Below is a small trained network, with its code and all its weights. Each question gives an input and a target symbol and asks what happens when units are switched off, that is, made to give their printed mean instead of their output.

import numpy as np


def w(rows, s, z=0):
    codes = np.array(rows[::2]) - 128.0
    scale = np.full(codes.shape[1], s)
    scale[-1] = z or s
    return codes * scale


def norm(h):
    return h / np.sqrt((h * h).mean(-1, keepdims=True) + 1e-5)


def f(y):
    return y / 2 * (1 + np.tanh(0.7978845608 * (y + 0.044715 * y**3)))


def softmax(a):
    e = np.exp(a - a.max(-1, keepdims=True))
    return e / e.sum(-1, keepdims=True)


def log_softmax(a):
    a = a - a.max(-1, keepdims=True)
    return a - np.log(np.exp(a).sum(-1, keepdims=True))


def net(x, mask):
    ids = ['ΔΛΞΣαβγεζημτψω'.index(c) for c in x.split()]
    T = len(ids)
    res = E[ids] + P[:T]
    u = 0
    for l in range(2):
        q, k, v = (norm(res) @ M[l].T for M in (Q, K, V))
        z = softmax(np.where(np.tri(T) > 0, q @ k.T / 4**0.5, -1e9)) @ v
        res = res + np.where(mask[u], z, O[l][:, -1]) @ O[l][:, :-1]
        u += 1
        y = f(norm(res) @ A[l][:, :-1].T + A[l][:, -1])
        res = res + np.where(mask[u : u + 4], y, B[l][:, -1]) @ B[l][:, :-1]
        u += 4
    return log_softmax(norm(res)[-1] @ U[:, :-1].T + U[:, -1])


Q, K, V, O, A, B = {}, {}, {}, {}, {}, {}
E = w([
[81,136,151],'Δ',
[145,114,110],'Λ',
[112,130,114],'Ξ',
[122,174,149],'Σ',
[127,137,110],'α',
[105,167,155],'β',
[117,138,113],'γ',
[76,126,146],'ε',
[199,140,126],'ζ',
[70,106,145],'η',
[109,165,79],'μ',
[122,167,170],'τ',
[30,107,116],'ψ',
[110,67,3],'ω',
],0.034)
P = w([
[145,252,76],'0',
[58,201,149],'1',
[38,134,174],'2',
[54,71,164],'3',
[38,73,201],'4',
[65,126,213],'5',
],0.0031)
Q[0] = w([
[123,163,42],'0.h0',
[254,92,124],'0.h0',
[48,156,107],'0.h0',
[158,106,194],'0.h0',
],0.0063)
K[0] = w([
[98,226,158],'0.h0',
[255,142,43],'0.h0',
[64,227,149],'0.h0',
[119,65,221],'0.h0',
],0.0066)
V[0] = w([
[100,102,113],'0.h0',
[121,6,125],'0.h0',
[118,141,111],'0.h0',
[94,94,140],'0.h0',
],0.013)
O[0] = w([
[90,232,133,143],'0.h0',
[142,142,212,3],'0.h0',
[117,134,135,162],'0.h0',
[148,121,1,133],'0.h0',
],0.0047,0.0056)
A[0] = w([
[35,155,68,251],'0.n0',
[157,7,169,190],'0.n1',
[110,166,104,17],'0.n2',
[100,180,162,55],'0.n3',
],0.012,0.0024)
B[0] = w([
[243,177,117,245],'0.n0',
[146,244,158,143],'0.n1',
[159,21,148,139],'0.n2',
[59,116,109,152],'0.n3',
],0.011,0.012)
Q[1] = w([
[129,123,225],'1.h0',
[173,154,121],'1.h0',
[225,113,57],'1.h0',
[248,49,179],'1.h0',
],0.016)
K[1] = w([
[127,188,163],'1.h0',
[20,116,109],'1.h0',
[68,24,163],'1.h0',
[157,10,119],'1.h0',
],0.011)
V[1] = w([
[188,149,177],'1.h0',
[87,163,88],'1.h0',
[187,11,55],'1.h0',
[174,42,211],'1.h0',
],0.011)
O[1] = w([
[187,122,205,166],'1.h0',
[66,167,130,170],'1.h0',
[135,55,10,46],'1.h0',
[229,160,159,1],'1.h0',
],0.011,0.0089)
A[1] = w([
[2,122,47,251],'1.n0',
[250,162,123,7],'1.n1',
[52,187,227,130],'1.n2',
[192,7,126,107],'1.n3',
],0.0098,0.0024)
B[1] = w([
[84,119,250,169],'1.n0',
[110,135,154,143],'1.n1',
[41,83,113,245],'1.n2',
[155,58,111,132],'1.n3',
],0.012,0.011)
U = w([
[118,105,120,10],'Δ',
[123,95,128,20],'Λ',
[148,120,116,111],'Ξ',
[127,105,123,25],'Σ',
[150,100,115,156],'α',
[132,118,110,79],'β',
[162,137,95,189],'γ',
[135,117,121,79],'ε',
[197,41,213,253],'ζ',
[156,135,136,105],'η',
[126,224,62,135],'μ',
[117,180,162,195],'τ',
[2,137,127,163],'ψ',
[63,61,2,93],'ω',
],0.015,0.0047)

Each question gives the input, a string of symbols that net reads in full, and the target symbol t.
The units are the heads (4 rows each of Q, K, V and O) and the neurons (one row each of A and B). Each row of codes is followed by its name. A weight is (code - 128) times the scale printed after its matrix; where a second scale follows, it is the last column's (O, A, B and U).
mask holds one flag per unit, layer by layer, with each layer's heads first. A switched-off unit (its flag False) gives its mean, the last column of its rows in O or B, instead of its output. The means were averaged over made-up inputs and are rounded, as every weight is.
A unit's drop is (log p(t) with every unit on - log p(t) with that unit switched off) / (log p(t) with every unit on - log p(t) with every unit switched off).
The circuit of an input: a set's keep is (log p(t) with only the set's units on - log p(t) with every unit switched off) / (log p(t) with every unit on - log p(t) with every unit switched off). Starting from all 10 units, units are removed one at a time, each time the one whose removal leaves the highest keep (on an exact tie, the one counted first), for as long as the keep stays at least 0.8.
circuit, biggest first: the units of the circuit, biggest drop first
top k neurons: the k neurons with the biggest drops, biggest first
k most important neurons of layer l: the k neurons of layer l with the biggest drops, biggest first
drop when u is switched off: that unit's drop, to one decimal
input Σ τ Λ γ, target τ: 3 most important neurons of layer 0	0.n0, 0.n1, 0.n3
input ε ψ β ω α, target ω: circuit, biggest first	1.h0, 0.n0
input α α η μ, target μ: top 2 neurons	0.n0, 1.n0
input Λ ζ γ Ξ, target ζ: circuit, biggest first	1.h0, 0.h0, 0.n0, 0.n1
input Σ μ Δ Δ τ Ξ, target τ: circuit, biggest first	0.n0
input ζ Ξ Λ ω Λ, target τ: 3 most important neurons of layer 0	0.n1, 0.n0, 0.n3
input Λ β Σ ω Λ ζ, target ω: 2 most important neurons of layer 0	0.n1, 0.n0
input Δ Λ ζ Λ γ, target ζ: top 3 neurons	0.n0, 0.n1, 0.n3
input γ β Σ μ, target μ: top 2 neurons	0.n0, 1.n2
input α Λ η Λ, target τ: top 2 neurons	0.n1, 0.n3
input β τ α ω Ξ, target ω: drop when 1.h0 is switched off	1.8
input ζ ζ ζ Ξ, target ζ: drop when 0.h0 is switched off	0.1
input ω Σ μ, target ω: drop when 1.h0 is switched off	1.9
input α ζ Ξ α, target ζ: drop when 1.h0 is switched off	0.4
input ζ α Σ η τ α, target τ: top neuron	0.n3
